Here is a tiny trained network, its code and every weight. The questions are about switching its units off for an input and a class, where a switched-off unit gives its printed mean instead of its output.

import numpy as np


def w(rows, s, z=0):
    codes = np.array(rows[::2]) - 128.0
    scale = np.full(codes.shape[1], s)
    scale[-1] = z or s
    return codes * scale


def f(y):
    return np.maximum(y, 0)


def log_softmax(a):
    a = a - a.max(-1, keepdims=True)
    return a - np.log(np.exp(a).sum(-1, keepdims=True))


def net(x, mask):
    res = np.array(x, float).reshape(1, 8) / 4 @ E
    y = f(res @ A[0][:, :-1].T + A[0][:, -1])
    res = res + np.where(mask, y, B[0][:, -1]) @ B[0][:, :-1]
    return log_softmax(res[-1] @ U[:, :-1].T + U[:, -1])


A, B = {}, {}
E = w([
[121,81,16,118,225,156,66,136],'x0',
[2,162,143,218,172,130,165,42],'x1',
[178,154,128,164,113,155,229,142],'x2',
[137,176,117,96,54,147,128,113],'x3',
[72,221,166,140,176,72,124,216],'x4',
[154,97,149,225,167,169,111,148],'x5',
[153,209,167,87,204,175,151,159],'x6',
[68,219,109,150,72,189,82,146],'x7',
],0.0099)
A[0] = w([
[94,193,101,85,167,155,139,197,144],'n1',
[132,105,121,128,108,144,159,120,1],'n2',
[137,205,104,94,162,142,136,173,167],'n3',
[64,104,74,156,159,91,114,116,130],'n4',
[149,172,132,92,123,129,101,158,81],'n5',
[161,81,145,123,248,104,177,131,128],'n6',
[122,152,124,44,109,112,164,90,102],'n7',
[89,128,151,217,131,135,211,92,89],'n8',
[153,82,64,136,142,168,115,68,156],'n9',
[184,123,119,122,87,109,164,164,160],'n10',
[131,163,120,68,139,135,115,102,147],'n11',
[191,118,110,110,98,137,166,182,113],'n12',
[138,130,110,105,112,152,99,165,102],'n13',
[183,115,104,120,87,112,174,180,144],'n14',
[196,103,133,122,124,121,141,161,134],'n15',
[160,117,133,123,204,95,163,134,109],'n16',
[122,168,135,124,131,118,225,160,158],'n17',
[182,130,130,105,97,180,150,173,76],'n18',
[132,156,106,69,74,119,150,83,158],'n19',
[103,119,155,106,97,128,111,107,87],'n20',
[125,70,119,203,92,125,138,121,150],'n21',
[121,151,139,191,134,121,202,76,96],'n22',
[137,94,103,98,138,145,124,72,154],'n23',
[136,113,135,89,133,165,62,148,135],'n24',
[137,87,101,114,139,155,128,102,111],'n25',
[145,69,81,136,134,193,115,105,61],'n26',
[112,120,60,239,160,129,111,142,123],'n27',
],0.016,0.0077)
B[0] = w([
[89,178,158,134,150,159,60,154,235],'n1',
[100,130,138,138,131,161,92,179,139],'n2',
[58,195,181,105,189,202,85,136,231],'n3',
[68,135,205,78,100,97,80,163,222],'n4',
[130,166,136,143,165,173,113,101,183],'n5',
[190,63,66,175,80,193,66,171,249],'n6',
[182,70,96,226,81,180,198,84,195],'n7',
[128,228,153,240,188,237,211,85,235],'n8',
[193,145,101,254,161,205,154,117,220],'n9',
[143,125,104,100,91,130,54,161,209],'n10',
[138,127,107,168,108,126,113,160,184],'n11',
[145,135,152,99,91,91,41,199,213],'n12',
[109,153,140,126,170,180,122,70,176],'n13',
[162,109,111,74,97,165,32,171,212],'n14',
[140,114,127,95,103,173,65,107,203],'n15',
[198,86,117,132,74,164,87,146,201],'n16',
[138,128,105,153,122,175,66,113,219],'n17',
[103,122,154,70,72,95,60,192,199],'n18',
[162,57,93,184,82,136,157,101,205],'n19',
[148,106,92,154,131,87,126,159,150],'n20',
[107,195,203,81,215,167,106,116,196],'n21',
[125,192,118,204,164,230,136,28,212],'n22',
[148,119,173,173,100,108,129,152,194],'n23',
[124,131,144,178,142,107,156,129,196],'n24',
[152,117,90,201,111,158,136,130,176],'n25',
[207,148,128,231,145,201,183,128,191],'n26',
[27,246,247,104,189,135,97,115,230],'n27',
],0.011,0.017)
U = w([
[93,133,155,61,143,121,62,148,83],'0',
[120,10,128,126,41,61,168,86,108],'1',
[89,20,199,121,152,37,122,110,78],'2',
[171,48,132,166,112,150,107,121,253],'3',
[112,186,157,170,174,160,133,112,201],'4',
],0.013,0.0034)

Each question gives the input, the list of numbers given to net, and the class t.
The units are the neurons (one row each of A and B). Each row of codes is followed by its name. A weight is (code - 128) times the scale printed after its matrix; where a second scale follows, it is the last column's (A, B and U).
mask holds one flag per neuron, in row order. A switched-off neuron (its flag False) gives its mean, the last column of its row in B, instead of its output. The means were averaged over made-up inputs and are rounded, as every weight is.
A unit's drop is (log p(t) with every unit on - log p(t) with that unit switched off) / (log p(t) with every unit on - log p(t) with every unit switched off).
unit that matters most: the unit with the biggest drop
top k neurons: the k neurons with the biggest drops, biggest first
drop when u is switched off: that unit's drop, to one decimal
input [2,-5,3,5,1,-7,3,-1], class 0: unit that matters most -> n3
input [7,3,-7,8,8,8,-6,-1], class 0: top 2 neurons -> n4, n8
input [5,-8,-7,5,-1,-7,5,-2], class 3: top 2 neurons -> n7, n27
input [-7,-5,2,-6,6,-2,5,-7], class 3: top 2 neurons -> n6, n27
input [8,-8,-5,6,5,8,8,3], class 0: top 2 neurons -> n8, n18
input [1,-2,-3,-4,2,-1,5,-2], class 3: top 2 neurons -> n27, n6
input [-7,-7,-7,-4,1,-2,-3,-2], class 3: top 2 neurons -> n27, n3
input [-3,-5,-6,-2,6,-1,2,-5], class 0: top 2 neurons -> n9, n19
input [3,-3,-6,-2,5,8,6,0], class 0: top 4 neurons -> n8, n9, n22, n26
input [-7,-2,-1,-1,4,1,-3,2], class 0: drop when n8 is switched off -> 0.3
input [-2,1,-4,-7,4,-8,-3,-4], class 3: drop when n8 is switched off -> -0.2
input [4,0,0,6,-3,-1,2,-3], class 3: drop when n26 is switched off -> 0.0
input [-4,-6,4,-5,-5,-1,-4,8], class 0: drop when n6 is switched off -> 0.1
input [-4,-4,0,-2,8,-4,-8,5], class 0: top neuron -> n8
